.05 .09 .00 .02 -.11 -.10 .05 -.23 -.27 .07 .14 -.02 .09 .35 .12 -.06 .03 -.19 -.11 -.16 .00 -.02 .13 .02 .37 .18 .04 -.14 -.07 -.18 -.10 -.27 -.19 -.04 .00 -.14 .07 -.09 -.12 -.36 .18 -.03 .01 | R + W
-.02 -.05 -.08 .02 -.07 -.27 -.07 -.12 .04 .01 .43 .01 .01 .25 .10 -.11 .14 -.20 -.15 -.12 -.08 -.16 .05 .01 .11 -.01 -.01 .07 -.13 -.20 -.08 -.15 .09 .11 -.14 -.08 -.09 .08 -.16 -.15 .12 .04 .09 | R + X
-.01 -.29 -.42 -.03 -.15 -.51 -.45 -.20 -.06 .24 .78 -.10 -.01 .58 .17 -.03 .12 -.21 -.24 -.23 .24 -.40 -.10 -.06 .37 .48 -.03 .14 -.28 -.09 -.22 -.21 -.17 .09 .56 -.30 .18 .07 -.13 -.24 .38 -.17 .31 | R + D
-.02 -.01 .01 -.19 .08 -.09 .18 .09 -.02 .05 -.52 .04 .00 -.35 .15 -.02 .09 -.33 .03 .08 -.11 .31 .00 -.06 .11 -.15 -.15 -.04 .18 -.09 -.01 -.16 .08 -.09 -.61 -.06 -.13 -.12 .05 -.01 .08 .05 -.11 | F + W
-.02 .07 .07 -.27 -.06 .08 -.04 -.15 .00 -.15 .27 .15 .03 .11 -.01 .00 .08 -.10 .00 .18 -.01 -.09 .13 -.02 .14 .04 .01 -.05 -.08 .00 -.05 -.12 -.18 .07 -.46 -.11 .14 -.12 -.05 -.10 .20 .21 -.05 | R + Z
.09 .43 .00 .00 -.13 .01 .01 -.22 .14 -.03 .23 .13 -.09 .01 -.10 .05 .01 -.25 -.04 -.04 -.14 -.09 .08 -.05 .28 -.04 .02 -.20 .05 -.19 -.05 -.13 -.08 -.01 -.77 -.19 .22 .07 .00 -.16 .44 .07 .06 | R + N
-.05 -.07 .03 -.01 -.11 -.37 -.03 -.10 -.05 .05 .16 .01 -.10 .26 .43 .06 .04 -.26 -.17 -.30 .01 -.28 -.05 .02 .15 .15 -.02 .21 -.11 -.02 .00 -.04 -.09 -.11 .11 -.13 -.10 .00 -.22 -.21 -.01 .10 .03 | R + D
.13 .04 .06 -.30 .02 .25 .10 .06 .16 .10 -.15 -.06 -.17 -.29 -.05 .06 -.68 -.19 -.01 .12 .01 .31 -.08 -.09 -.20 -.28 -.12 -.05 -.09 -.07 -.11 -.20 .00 -.07 -.32 -.15 .16 .15 .00 .08 -.16 .25 .04 | F + W
-.05 -.06 -.10 -.01 -.15 -.27 .01 -.10 .01 -.06 .38 -.01 .02 .22 .05 .05 .07 -.19 -.24 -.03 .00 -.19 -.03 -.02 .13 -.04 -.01 .01 -.07 -.06 -.18 -.41 -.04 .04 -.20 -.25 .10 .01 -.13 -.22 .15 -.09 .02 | R + X
.06 .21 .08 .00 -.04 -.16 -.07 -.18 .08 -.06 .27 .12 .01 .13 .06 -.07 .12 -.10 -.03 .03 -.07 .09 .05 -.09 .31 -.06 -.09 -.12 -.02 -.04 -.15 -.24 .04 .04 -.36 -.12 .10 .07 -.12 -.19 .13 -.07 -.01 | R + X
.05 .37 -.21 -.17 -.04 -.11 .01 -.20 .09 .04 .21 .00 .05 .18 -.12 -.10 .27 -.22 -.20 -.05 .04 .20 .07 -.13 .23 .05 -.09 -.07 -.15 -.30 -.10 -.24 .03 -.09 -.46 -.19 .15 -.01 -.09 -.14 .08 .03 .02 | R + N
.01 -.26 -.17 -.40 -.05 -.10 .05 .19 -.01 .00 .02 .08 .13 -.07 .18 .00 .15 -.04 -.09 .03 .16 .33 -.04 -.01 .02 -.01 .02 .18 .12 .00 -.07 .01 -.06 .16 -.23 -.15 .03 .01 -.09 -.15 .03 -.03 .07 | F + W
.09 -.16 -.28 -.03 -.03 -.32 -.15 -.09 .08 .04 .36 .28 -.22 .25 .22 -.06 .12 -.22 -.07 .01 -.16 .03 .12 -.03 .33 .28 .05 .03 -.10 -.15 -.17 -.18 -.18 .03 -.42 -.27 .07 .14 -.16 -.26 .41 -.14 .03 | R + X
.02 .22 -.01 .09 -.07 .03 -.02 -.09 .03 .00 .14 -.05 .11 .07 .09 -.06 .04 -.09 -.07 .05 .07 .03 .13 -.06 -.04 -.08 -.22 -.11 .03 -.11 .07 -.07 .03 -.06 -.36 -.02 .09 -.78 -.04 -.23 .16 .09 -.07 | R + Z
.01 .25 -.10 -.05 -.21 -.19 -.04 -.21 .03 .06 .34 .13 .01 .38 .11 .15 .03 -.10 -.07 -.07 .17 .13 .01 -.09 .38 .25 -.04 -.02 .00 -.07 -.10 -.26 -.07 .03 -.26 -.19 .17 -.09 -.16 -.13 .26 -.14 .03 | R + Z
.00 .45 .14 -.04 .03 .21 -.06 .16 .17 -.01 .00 .09 -.04 -.04 -.12 .01 -.02 .01 .04 .26 .02 .25 .08 .02 .01 -.02 .02 -.24 .06 -.03 .08 .02 -.07 -.13 -.63 -.07 .10 -.07 -.04 -.05 .12 .02 .30 | R + Z
.03 .19 -.04 -.10 -.15 -.09 -.17 -.17 .05 .02 .37 .03 -.14 .31 -.06 .03 .03 -.15 .28 -.01 .12 .03 -.30 -.09 .73 .10 .11 -.04 -.08 -.09 .05 -.13 -.03 .11 -.11 -.14 .10 -.12 -.10 -.21 .14 -.17 .04 | R + W
-.01 .15 -.03 -.10 -.06 -.15 .09 -.07 -.06 .04 .19 .08 .13 .16 .16 -.03 .15 -.19 -.25 .01 .16 .21 .07 -.06 .15 .11 -.14 -.14 -.11 -.15 .03 -.21 -.18 -.06 -.31 -.18 .11 -.15 .01 -.20 .37 -.13 -.06 | R + X
.07 -.14 -.15 -.20 .10 .11 .02 .21 .10 .13 .05 .04 .09 -.34 .02 .19 .08 -.01 -.12 .09 -.11 .42 -.05 -.01 -.05 -.16 .02 .02 .00 -.32 -.14 -.12 -.12 .13 -.64 -.17 .25 .06 -.07 -.14 .07 .16 .15 | F + X
.10 .37 .36 -.11 -.06 .22 .11 -.28 .13 .01 .01 .04 -.04 -.14 -.20 .04 -.08 -.06 .04 .10 -.15 .24 .12 -.12 .09 -.44 -.04 -.17 -.14 -.17 -.09 -.23 .62 -.09 -.78 -.01 .23 -.11 -.08 -.20 .26 -.02 -.04 | R + W
.02 .04 .01 -.06 -.09 -.12 .01 -.15 .18 -.02 .12 .01 .12 .07 .06 -.30 -.01 -.09 -.10 .04 -.03 .07 -.04 -.05 .34 .07 -.02 .01 -.19 -.04 -.13 -.10 -.11 -.10 -.50 -.10 .14 .18 -.09 -.02 .10 .07 -.05 | R + D
.05 .20 .14 -.05 -.12 .01 .10 -.19 .03 .04 .23 .13 .01 .15 .10 .02 .10 -.26 -.10 .06 .02 .22 .08 -.09 .17 -.02 -.07 -.12 -.04 -.09 -.18 -.23 -.05 -.05 -.51 -.18 .20 -.13 -.14 -.14 .34 -.12 .05 | R + W
-.01 -.25 -.01 .20 -.11 -.36 -.15 -.12 .08 -.09 .46 -.04 -.06 .25 .06 .00 .10 -.07 -.08 -.02 -.05 -.10 .08 -.11 .17 .16 -.06 .01 -.16 -.11 -.06 -.10 -.07 -.10 -.07 -.29 .11 -.01 -.14 -.07 .21 -.12 .01 | R + D
.04 .11 -.05 -.37 -.13 -.05 -.08 -.17 .05 -.01 .57 -.03 .03 .22 -.01 -.01 .15 -.20 -.15 .01 .11 .00 .09 -.13 .19 .06 -.13 -.06 -.16 -.16 -.15 -.27 -.11 .01 -.31 -.03 .22 -.23 -.08 -.19 .25 -.04 .06 | R + W
.00 .14 .06 -.09 -.08 -.14 .08 -.18 .05 .00 .23 .05 .09 .17 .08 -.07 .09 -.24 .03 -.06 .03 .41 .09 -.01 .05 .07 -.09 -.06 .14 -.16 -.13 -.20 -.09 .03 -.28 -.02 .17 -.02 -.08 -.15 .18 -.03 -.04 | R + Z
.45 .10 .02 -.05 -.10 -.19 .00 .00 .06 -.01 .14 .19 -.07 .12 .15 .04 -.01 -.30 .11 .07 .05 .10 .08 -.01 .31 -.02 -.06 -.08 .01 -.06 -.13 -.12 -.13 -.07 -.35 -.03 .09 -.17 -.17 -.18 .27 -.06 -.04 | R + W
.04 .35 .04 -.08 -.02 .03 -.02 -.13 .26 .07 .06 .08 .09 .01 -.04 .02 .01 -.07 -.12 .00 -.12 .06 .10 -.05 .23 -.03 -.02 -.10 -.09 -.15 -.04 -.12 .03 -.05 -.49 -.17 .09 .04 -.02 -.03 .18 .00 -.08 | R + X
